Here is a tiny trained network, its code and every weight. The questions are about switching its units off for an input and a class, where a switched-off unit gives its printed mean instead of its output.

import numpy as np


def w(rows, s, z=0):
    codes = np.array(rows[::2]) - 128.0
    scale = np.full(codes.shape[1], s)
    scale[-1] = z or s
    return codes * scale


def f(y):
    return np.maximum(y, 0)


def log_softmax(a):
    a = a - a.max(-1, keepdims=True)
    return a - np.log(np.exp(a).sum(-1, keepdims=True))


def net(x, mask):
    res = np.array(x, float).reshape(1, 4) / 4 @ E
    y = f(res @ A[0][:, :-1].T + A[0][:, -1])
    res = res + np.where(mask, y, B[0][:, -1]) @ B[0][:, :-1]
    return log_softmax(res[-1] @ U[:, :-1].T + U[:, -1])


A, B = {}, {}
E = w([
[108,111,73,128,110,16],'x0',
[128,129,126,130,128,128],'x1',
[154,126,172,131,8,134],'x2',
[240,114,150,130,167,91],'x3',
],0.011)
A[0] = w([
[171,130,147,130,28,105,15],'N1',
[137,120,133,138,147,108,119],'N2',
[76,133,109,131,229,165,54],'N3',
[250,124,158,127,150,109,166],'N4',
[152,132,160,131,158,223,202],'N5',
[126,126,136,133,137,115,100],'N6',
[158,128,89,119,214,16,106],'N7',
[203,136,138,139,132,125,48],'N8',
[79,131,111,130,234,145,168],'N9',
[220,121,146,131,135,116,52],'N10',
[117,123,137,141,90,185,134],'N11',
[101,140,163,124,65,202,135],'N12',
[158,109,116,128,179,89,108],'N13',
[136,136,143,119,147,134,80],'N14',
[37,133,100,134,118,132,110],'N15',
[82,117,115,123,93,20,96],'N16',
[167,130,178,127,188,238,41],'N17',
[101,126,94,131,81,60,4],'N18',
[162,127,155,125,29,115,145],'N19',
[79,127,113,132,136,110,34],'N20',
[138,130,146,118,102,110,68],'N21',
[109,130,121,114,84,157,144],'N22',
[144,127,134,137,99,114,69],'N23',
[231,121,149,118,139,120,32],'N24',
[141,119,138,133,100,119,65],'N25',
[126,123,153,108,95,168,135],'N26',
[148,119,146,123,79,106,46],'N27',
],0.019,0.011)
B[0] = w([
[127,144,57,87,148,103,174],'N1',
[137,110,113,140,113,139,146],'N2',
[127,124,189,87,113,140,200],'N3',
[119,137,45,100,150,111,237],'N4',
[131,121,192,101,108,137,254],'N5',
[126,122,121,136,123,134,131],'N6',
[126,126,100,254,124,126,227],'N7',
[122,118,172,96,122,141,161],'N8',
[130,137,114,27,137,120,232],'N9',
[127,128,180,74,116,133,176],'N10',
[132,126,155,176,131,131,190],'N11',
[126,125,168,211,124,131,226],'N12',
[126,131,113,191,121,130,178],'N13',
[125,129,114,133,117,114,136],'N14',
[134,135,91,56,138,113,194],'N15',
[131,137,119,29,141,124,196],'N16',
[126,137,36,83,148,111,230],'N17',
[123,116,196,77,114,153,159],'N18',
[129,121,182,105,117,153,208],'N19',
[137,136,89,131,135,118,143],'N20',
[139,139,107,121,131,121,136],'N21',
[135,120,141,164,121,142,178],'N22',
[132,131,106,114,132,121,137],'N23',
[134,128,199,80,117,141,180],'N24',
[118,116,102,118,137,122,136],'N25',
[126,118,132,171,117,127,181],'N26',
[123,128,89,100,138,115,147],'N27',
],0.043,0.019)
U = w([
[136,128,205,87,120,129,155],'0',
[131,150,54,96,163,72,12],'1',
[135,115,123,254,123,115,255],'2',
],0.012,0.00063)

Each question gives the input, the list of numbers given to net, and the class t.
The units are the neurons (one row each of A and B). Each row of codes is followed by its name. A weight is (code - 128) times the scale printed after its matrix; where a second scale follows, it is the last column's (A, B and U).
mask holds one flag per neuron, in row order. A switched-off neuron (its flag False) gives its mean, the last column of its row in B, instead of its output. The means were averaged over made-up inputs and are rounded, as every weight is.
A unit's drop is (log p(t) with every unit on - log p(t) with that unit switched off) / (log p(t) with every unit on - log p(t) with every unit switched off).
The circuit of an input: a set's keep is (log p(t) with only the set's units on - log p(t) with every unit switched off) / (log p(t) with every unit on - log p(t) with every unit switched off). Starting from the 12 units with the biggest drops (on a tie, the unit counted first), units are removed one at a time, each time the one whose removal leaves the highest keep (on an exact tie, the one counted first), for as long as the keep stays at least 0.8.
circuit, biggest first: the units of the circuit, biggest drop first
k most important neurons: the k neurons with the biggest drops, biggest first
drop of u: that unit's drop, to one decimal
input [2,4,3,7], class 1: circuit, biggest first -> (N4)
input [4,-6,0,2], class 2: circuit, biggest first -> (N9; N7)
input [1,0,8,4], class 1: 2 most important neurons -> (N1; N4)
input [4,-5,0,-7], class 1: 2 most important neurons -> (N5; N15)
input [0,-4,0,5], class 1: 2 most important neurons -> (N4; N12)
input [-8,1,4,0], class 2: 2 most important neurons -> (N12; N9)
input [-6,-1,-4,7], class 1: 2 most important neurons -> (N17; N4)
input [3,4,7,3], class 1: 2 most important neurons -> (N1; N5)
input [-4,-8,-7,5], class 1: drop of N17 -> 1.0
input [-8,8,-7,3], class 1: drop of N17 -> 9.5
input [-2,8,-7,8], class 1: drop of N4 -> 5.2
input [-7,0,6,-2], class 2: drop of N12 -> 0.1
